Below is a small trained network, with its code and all its weights. Each question gives an input and a class and asks what happens when units are switched off, that is, made to give their printed mean instead of their output.

import numpy as np


def w(rows, s, z=0):
    codes = np.array(rows[::2]) - 128.0
    scale = np.full(codes.shape[1], s)
    scale[-1] = z or s
    return codes * scale


def f(y):
    return np.maximum(y, 0)


def log_softmax(a):
    a = a - a.max(-1, keepdims=True)
    return a - np.log(np.exp(a).sum(-1, keepdims=True))


def net(x, mask):
    res = np.array(x, float).reshape(1, 8) / 4 @ E
    y = f(res @ A[0][:, :-1].T + A[0][:, -1])
    res = res + np.where(mask, y, B[0][:, -1]) @ B[0][:, :-1]
    return log_softmax(res[-1] @ U[:, :-1].T + U[:, -1])


A, B = {}, {}
E = w([
[129,128,127,129,128],'x0',
[148,85,203,66,118],'x1',
[3,121,129,122,163],'x2',
[99,115,95,105,48],'x3',
[127,128,128,128,129],'x4',
[151,51,58,105,175],'x5',
[130,189,101,29,147],'x6',
[126,128,129,127,127],'x7',
],0.013)
A[0] = w([
[142,172,205,151,210,212],'N1',
[105,158,104,124,54,157],'N2',
[127,148,57,153,135,187],'N3',
[128,184,102,96,155,94],'N4',
[224,136,124,123,96,97],'N5',
[127,199,123,51,133,50],'N6',
[133,73,134,173,144,116],'N7',
[113,21,168,216,125,69],'N8',
[123,238,184,173,102,77],'N9',
[184,3,12,102,181,36],'N10',
[111,108,141,102,34,144],'N11',
[69,118,129,120,157,65],'N12',
[125,114,162,197,91,77],'N13',
[127,125,127,181,80,126],'N14',
[101,92,91,96,42,173],'N15',
[154,214,209,143,49,2],'N16',
[109,99,159,183,97,103],'N17',
[146,82,227,31,80,139],'N18',
[202,165,100,163,103,82],'N19',
[32,108,120,129,158,110],'N20',
[66,137,144,102,134,76],'N21',
[45,101,165,132,172,107],'N22',
[126,49,197,79,130,67],'N23',
],0.013,0.0082)
B[0] = w([
[170,73,120,139,204,245],'N1',
[141,68,110,148,184,198],'N2',
[37,70,55,163,152,198],'N3',
[171,133,75,100,102,175],'N4',
[173,161,171,204,81,208],'N5',
[180,180,82,60,117,196],'N6',
[137,136,94,66,138,188],'N7',
[148,170,96,64,117,237],'N8',
[2,120,163,113,148,221],'N9',
[32,162,235,93,120,236],'N10',
[143,74,146,126,195,204],'N11',
[197,203,171,174,91,163],'N12',
[159,193,78,54,112,187],'N13',
[125,104,110,101,133,182],'N14',
[210,134,179,143,219,209],'N15',
[73,167,195,109,136,221],'N16',
[154,167,101,84,152,186],'N17',
[90,117,48,168,120,252],'N18',
[176,147,121,184,89,191],'N19',
[197,168,156,175,90,203],'N20',
[148,135,164,142,79,166],'N21',
[170,146,161,167,89,202],'N22',
[50,86,37,177,103,189],'N23',
],0.0093,0.013)
U = w([
[72,155,217,92,101,120],'0',
[208,165,164,201,27,98],'1',
[184,190,69,21,102,87],'2',
[153,120,129,144,138,253],'3',
[90,121,45,204,109,115],'4',
[200,96,165,144,245,82],'5',
],0.012,0.018)

Each question gives the input, the list of numbers given to net, and the class t.
The units are the neurons (one row each of A and B). Each row of codes is followed by its name. A weight is (code - 128) times the scale printed after its matrix; where a second scale follows, it is the last column's (A, B and U).
mask holds one flag per neuron, in row order. A switched-off neuron (its flag False) gives its mean, the last column of its row in B, instead of its output. The means were averaged over made-up inputs and are rounded, as every weight is.
A unit's drop is (log p(t) with every unit on - log p(t) with that unit switched off) / (log p(t) with every unit on - log p(t) with every unit switched off).
The circuit of an input: a set's keep is (log p(t) with only the set's units on - log p(t) with every unit switched off) / (log p(t) with every unit on - log p(t) with every unit switched off). Starting from the 12 units with the biggest drops (on a tie, the unit counted first), units are removed one at a time, each time the one whose removal leaves the highest keep (on an exact tie, the one counted first), for as long as the keep stays at least 0.8.
units of the circuit, in order: the units of the circuit, biggest drop first
unit that matters most: the unit with the biggest drop
top k neurons: the k neurons with the biggest drops, biggest first
drop of u: that unit's drop, to one decimal
input [-2,0,-2,7,-6,-6,-8,-1], class 2: units of the circuit, in order	(N13 N17)
input [-1,-2,-2,8,-2,-1,-5,7], class 5: unit that matters most	N15
input [0,-3,0,-6,3,-4,-6,-1], class 2: units of the circuit, in order	(N13 N8)
input [-8,5,-4,2,1,-4,6,4], class 3: top 2 neurons	(N8 N13)
input [-6,8,4,-5,-3,0,-3,-2], class 4: top 2 neurons	(N23 N18)
input [-4,-5,0,8,8,-6,6,-1], class 5: units of the circuit, in order	(N2 N15)
input [-5,-4,-7,-2,3,-8,1,-6], class 0: top 2 neurons	(N9 N16)
input [8,6,1,2,-7,8,8,6], class 0: top 2 neurons	(N10 N8)
input [-7,8,8,-6,4,3,-3,-7], class 1: units of the circuit, in order	(N22 N20)
input [-2,8,-6,6,0,7,-5,6], class 4: top 3 neurons	(N23 N18 N16)
input [6,8,-7,7,7,-7,-5,-6], class 4: top 2 neurons	(N18 N23)
input [1,8,-2,0,-1,4,-7,1], class 4: top 2 neurons	(N23 N18)
input [-8,1,8,6,-6,6,1,6], class 1: units of the circuit, in order	(N20 N12)
input [5,-8,-7,8,-4,-7,7,-4], class 4: unit that matters most	N3
input [-1,2,-5,4,-7,1,0,5], class 1: top 3 neurons	(N5 N1 N9)
input [3,7,-8,-2,6,6,-8,8], class 1: top 3 neurons	(N5 N19 N6)
input [2,6,-1,-1,1,-4,-8,-2], class 2: top 2 neurons	(N8 N13)
input [-8,6,-2,6,1,7,-8,-2], class 2: top 3 neurons	(N8 N7 N9)
input [5,8,-6,-2,-2,4,3,-2], class 4: units of the circuit, in order	(N18 N23)
input [-2,-2,-6,-5,1,-6,3,-4], class 0: unit that matters most	N9
input [-2,-4,-6,1,-1,-8,5,0], class 0: drop of N9	1.0
